Here is a tiny trained network, its code and every weight. The questions are about switching its units off for an input and a class, where a switched-off unit gives its printed mean instead of its output.

import numpy as np


def w(rows, s, z=0):
    codes = np.array(rows[::2]) - 128.0
    scale = np.full(codes.shape[1], s)
    scale[-1] = z or s
    return codes * scale


def norm(h):
    return h / np.sqrt((h * h).mean(-1, keepdims=True) + 1e-5)


def f(y):
    return y / 2 * (1 + np.tanh(0.7978845608 * (y + 0.044715 * y**3)))


def log_softmax(a):
    a = a - a.max(-1, keepdims=True)
    return a - np.log(np.exp(a).sum(-1, keepdims=True))


def net(x, mask):
    res = np.array(x, float).reshape(1, 6) / 4 @ E
    u = 0
    for l in range(2):
        y = f(norm(res) @ A[l][:, :-1].T + A[l][:, -1])
        res = res + np.where(mask[u : u + 13], y, B[l][:, -1]) @ B[l][:, :-1]
        u += 13
    return log_softmax(norm(res)[-1] @ U[:, :-1].T + U[:, -1])


A, B = {}, {}
E = w([
[133,134,122,219,157,53],'x0',
[126,129,128,128,129,128],'x1',
[134,130,128,128,130,126],'x2',
[153,64,213,106,155,82],'x3',
[132,133,129,127,129,128],'x4',
[232,1,33,144,35,83],'x5',
],0.0027)
A[0] = w([
[97,186,174,201,172,119,41],'L0N0',
[80,180,159,96,149,128,139],'L0N1',
[140,141,128,21,137,188,179],'L0N2',
[211,36,27,150,2,74,254],'L0N3',
[134,122,80,185,60,99,152],'L0N4',
[137,164,43,172,67,112,82],'L0N5',
[147,133,37,54,81,220,33],'L0N6',
[149,157,72,90,119,168,86],'L0N7',
[175,107,50,162,31,61,100],'L0N8',
[119,127,123,229,126,78,95],'L0N9',
[185,115,66,73,110,145,181],'L0N10',
[108,69,232,134,118,116,161],'L0N11',
[102,170,159,165,172,112,133],'L0N12',
],0.0057,0.0052)
B[0] = w([
[154,83,80,164,84,95,139],'L0N0',
[157,68,96,133,128,146,157],'L0N1',
[139,98,119,60,163,155,167],'L0N2',
[107,217,128,95,105,70,254],'L0N3',
[135,158,129,121,191,146,155],'L0N4',
[87,154,128,201,202,99,138],'L0N5',
[193,220,85,2,132,76,139],'L0N6',
[81,166,117,109,101,94,127],'L0N7',
[104,107,120,149,214,166,171],'L0N8',
[111,202,148,129,181,127,138],'L0N9',
[55,73,154,164,97,163,161],'L0N10',
[197,125,207,108,171,125,158],'L0N11',
[116,101,93,153,64,119,150],'L0N12',
],0.005,0.0095)
A[1] = w([
[119,116,200,45,18,73,75],'L1N0',
[201,145,137,247,171,155,140],'L1N1',
[41,198,58,53,171,159,90],'L1N2',
[58,173,68,237,101,138,93],'L1N3',
[25,126,76,69,94,183,93],'L1N4',
[182,90,209,164,148,64,87],'L1N5',
[140,144,127,145,159,77,22],'L1N6',
[106,229,79,125,61,68,175],'L1N7',
[98,89,215,221,119,69,38],'L1N8',
[117,202,109,97,132,96,118],'L1N9',
[139,100,32,1,54,203,1],'L1N10',
[111,187,87,149,202,182,152],'L1N11',
[106,187,230,137,183,36,119],'L1N12',
],0.0054,0.0039)
B[1] = w([
[55,88,161,170,45,34,159],'L1N0',
[107,54,152,119,58,184,159],'L1N1',
[198,72,79,226,118,106,226],'L1N2',
[58,137,207,131,66,172,186],'L1N3',
[213,144,14,186,184,135,176],'L1N4',
[86,176,57,154,192,201,166],'L1N5',
[237,182,64,78,123,69,117],'L1N6',
[133,129,199,102,154,190,254],'L1N7',
[234,161,5,193,185,113,141],'L1N8',
[180,82,169,111,170,161,190],'L1N9',
[103,136,141,254,172,148,176],'L1N10',
[121,56,152,115,57,64,188],'L1N11',
[141,86,31,128,69,164,253],'L1N12',
],0.0054,0.0043)
U = w([
[214,40,32,228,213,231,220],'0',
[226,236,40,37,215,25,129],'1',
[23,54,220,213,12,226,4],'2',
[31,240,159,228,149,35,82],'3',
[125,29,225,34,228,228,187],'4',
[92,36,228,29,34,19,37],'5',
],0.011,0.0041)

Each question gives the input, the list of numbers given to net, and the class t.
The units are the neurons (one row each of A and B). Each row of codes is followed by its name. A weight is (code - 128) times the scale printed after its matrix; where a second scale follows, it is the last column's (A, B and U).
mask holds one flag per neuron, layer by layer. A switched-off neuron (its flag False) gives its mean, the last column of its row in B, instead of its output. The means were averaged over made-up inputs and are rounded, as every weight is.
A unit's drop is (log p(t) with every unit on - log p(t) with that unit switched off) / (log p(t) with every unit on - log p(t) with every unit switched off).
The circuit of an input: a set's keep is (log p(t) with only the set's units on - log p(t) with every unit switched off) / (log p(t) with every unit on - log p(t) with every unit switched off). Starting from the 12 units with the biggest drops (on a tie, the unit counted first), units are removed one at a time, each time the one whose removal leaves the highest keep (on an exact tie, the one counted first), for as long as the keep stays at least 0.8.
units of the circuit, in order: the units of the circuit, biggest drop first
most important unit: the unit with the biggest drop
k most important neurons: the k neurons with the biggest drops, biggest first
top k neurons in layer l: the k neurons of layer l with the biggest drops, biggest first
drop of u: that unit's drop, to one decimal
input [8,-3,4,8,-6,2], class 1: units of the circuit, in order	[L1N2; L0N10; L1N6]
input [-2,0,-5,8,2,8], class 5: most important unit	L0N3
input [-5,-3,8,-7,-4,8], class 1: top 2 neurons in layer 0	[L0N3; L0N6]
input [1,-8,0,-4,-7,3], class 3: 3 most important neurons	[L0N5; L0N3; L0N10]
input [-8,-2,8,1,-7,8], class 5: units of the circuit, in order	[L0N3; L1N0]
input [6,-1,8,-1,-8,7], class 3: 2 most important neurons	[L0N3; L0N6]
input [1,-6,-6,0,-5,-2], class 2: top 2 neurons in layer 1	[L1N4; L1N2]
input [1,-5,-7,-8,0,2], class 3: units of the circuit, in order	[L0N5; L0N3]
input [1,3,8,6,4,7], class 1: 2 most important neurons	[L0N3; L0N8]
input [-6,-7,-7,0,-5,-6], class 0: 2 most important neurons	[L1N4; L1N7]
input [-7,-2,-7,0,-5,-4], class 0: 2 most important neurons	[L1N4; L1N10]
input [0,6,2,1,6,2], class 5: top 2 neurons in layer 1	[L1N8; L1N10]
input [2,4,3,7,-5,7], class 1: top 2 neurons in layer 0	[L0N3; L0N8]
input [5,7,-2,-1,-4,-8], class 2: most important neuron	[L1N3]
input [0,-4,6,-8,-3,-7], class 0: top 2 neurons in layer 1	[L1N4; L1N2]
input [-7,-5,-5,1,7,5], class 5: 4 most important neurons	[L0N3; L1N0; L0N10; L1N5]
input [1,-1,1,-6,-8,3], class 3: 2 most important neurons	[L0N5; L0N10]
input [-5,8,2,-3,-3,3], class 1: 2 most important neurons	[L0N6; L0N3]
input [0,-1,-7,-5,8,4], class 1: 2 most important neurons	[L0N3; L0N6]
input [-7,5,6,4,5,2], class 5: units of the circuit, in order	[L1N0]
input [-7,3,5,4,-7,8], class 5: 2 most important neurons	[L0N3; L1N0]
input [-2,3,4,-2,7,8], class 1: top 2 neurons in layer 0	[L0N3; L0N8]
input [5,-1,2,1,-3,-5], class 0: 2 most important neurons	[L0N3; L1N8]
input [6,1,-1,8,-5,8], class 1: 2 most important neurons	[L0N3; L1N2]
input [4,-4,4,0,-1,5], class 3: drop of L0N10	0.1
input [6,-3,1,-1,-5,2], class 3: drop of L0N3	0.3
